Below are the code and all the weights of a small trained network. Each question names an input and a class and asks about switching units off, where a switched-off unit gives its printed mean instead of its output.

import numpy as np


def w(rows, s, z=0):
    codes = np.array(rows[::2]) - 128.0
    scale = np.full(codes.shape[1], s)
    scale[-1] = z or s
    return codes * scale


def norm(h):
    return h / np.sqrt((h * h).mean(-1, keepdims=True) + 1e-5)


def f(y):
    return np.maximum(y, 0)


def log_softmax(a):
    a = a - a.max(-1, keepdims=True)
    return a - np.log(np.exp(a).sum(-1, keepdims=True))


def net(x, mask):
    res = np.array(x, float).reshape(1, 3) / 4 @ E
    u = 0
    for l in range(3):
        y = f(norm(res) @ A[l][:, :-1].T + A[l][:, -1])
        res = res + np.where(mask[u : u + 5], y, B[l][:, -1]) @ B[l][:, :-1]
        u += 5
    return log_softmax(norm(res)[-1] @ U[:, :-1].T + U[:, -1])


A, B = {}, {}
E = w([
[166,108,211],'x0',
[200,1,108],'x1',
[131,210,102],'x2',
],0.007)
A[0] = w([
[96,183,155,9],'0.n0',
[182,165,110,23],'0.n1',
[247,108,196,249],'0.n2',
[29,113,163,78],'0.n3',
[36,75,254,250],'0.n4',
],0.0074,0.0018)
B[0] = w([
[57,228,117,174],'0.n0',
[189,218,178,138],'0.n1',
[212,184,19,253],'0.n2',
[162,58,255,169],'0.n3',
[139,136,171,245],'0.n4',
],0.0081,0.0045)
A[1] = w([
[162,138,169,34],'1.n0',
[216,163,206,111],'1.n1',
[180,112,192,43],'1.n2',
[149,172,125,97],'1.n3',
[2,171,64,6],'1.n4',
],0.0092,0.0016)
B[1] = w([
[90,113,69,160],'1.n0',
[75,167,254,254],'1.n1',
[74,127,123,186],'1.n2',
[164,18,82,186],'1.n3',
[133,62,139,227],'1.n4',
],0.0072,0.004)
A[2] = w([
[157,162,36,134],'2.n0',
[65,134,127,233],'2.n1',
[132,73,138,1],'2.n2',
[134,8,180,178],'2.n3',
[135,125,177,29],'2.n4',
],0.016,0.0025)
B[2] = w([
[80,11,137,235],'2.n0',
[148,194,25,212],'2.n1',
[124,113,103,159],'2.n2',
[136,212,120,254],'2.n3',
[96,37,133,170],'2.n4',
],0.011,0.0062)
U = w([
[189,231,156,185],'0',
[163,119,76,203],'1',
[65,61,244,11],'2',
],0.011,0.0011)

Each question gives the input, the list of numbers given to net, and the class t.
The units are the neurons (one row each of A and B). Each row of codes is followed by its name. A weight is (code - 128) times the scale printed after its matrix; where a second scale follows, it is the last column's (A, B and U).
mask holds one flag per neuron, layer by layer. A switched-off neuron (its flag False) gives its mean, the last column of its row in B, instead of its output. The means were averaged over made-up inputs and are rounded, as every weight is.
A unit's drop is (log p(t) with every unit on - log p(t) with that unit switched off) / (log p(t) with every unit on - log p(t) with every unit switched off).
The circuit of an input: a set's keep is (log p(t) with only the set's units on - log p(t) with every unit switched off) / (log p(t) with every unit on - log p(t) with every unit switched off). Starting from the 12 units with the biggest drops (on a tie, the unit counted first), units are removed one at a time, each time the one whose removal leaves the highest keep (on an exact tie, the one counted first), for as long as the keep stays at least 0.8.
units of the circuit, in order: the units of the circuit, biggest drop first
most important unit: the unit with the biggest drop
top k neurons: the k neurons with the biggest drops, biggest first
top k neurons in layer l: the k neurons of layer l with the biggest drops, biggest first
drop when u is switched off: that unit's drop, to one decimal
input [2,3,-6], class 0: most important unit	2.n3
input [-2,-4,8], class 1: units of the circuit, in order	[1.n1; 2.n0; 1.n3]
input [-1,6,4], class 2: top 2 neurons	[2.n0; 2.n1]
input [5,6,-6], class 0: top 2 neurons	[2.n3; 2.n0]
input [6,3,-8], class 0: top 3 neurons	[2.n3; 2.n0; 0.n2]
input [-7,0,-8], class 0: units of the circuit, in order	[2.n3; 2.n0]
input [6,5,-6], class 0: top 2 neurons	[2.n3; 2.n0]
input [-4,-3,-8], class 0: top 3 neurons in layer 2	[2.n3; 2.n0; 2.n1]
input [4,1,3], class 1: top 2 neurons	[0.n2; 2.n0]
input [-3,8,6], class 2: units of the circuit, in order	[2.n0; 2.n1]
input [-5,2,3], class 2: top 2 neurons	[2.n0; 1.n1]
input [-2,6,6], class 2: top 3 neurons	[2.n0; 2.n1; 2.n3]
input [4,-3,0], class 2: top 3 neurons	[2.n3; 2.n4; 1.n1]
input [-4,3,2], class 2: top 2 neurons	[2.n0; 1.n1]
input [0,6,3], class 2: top 2 neurons	[2.n0; 2.n1]
input [2,6,-6], class 0: drop when 2.n3 is switched off	0.5
input [-7,6,5], class 2: drop when 0.n3 is switched off	0.0
input [-4,0,-6], class 0: drop when 2.n3 is switched off	0.7
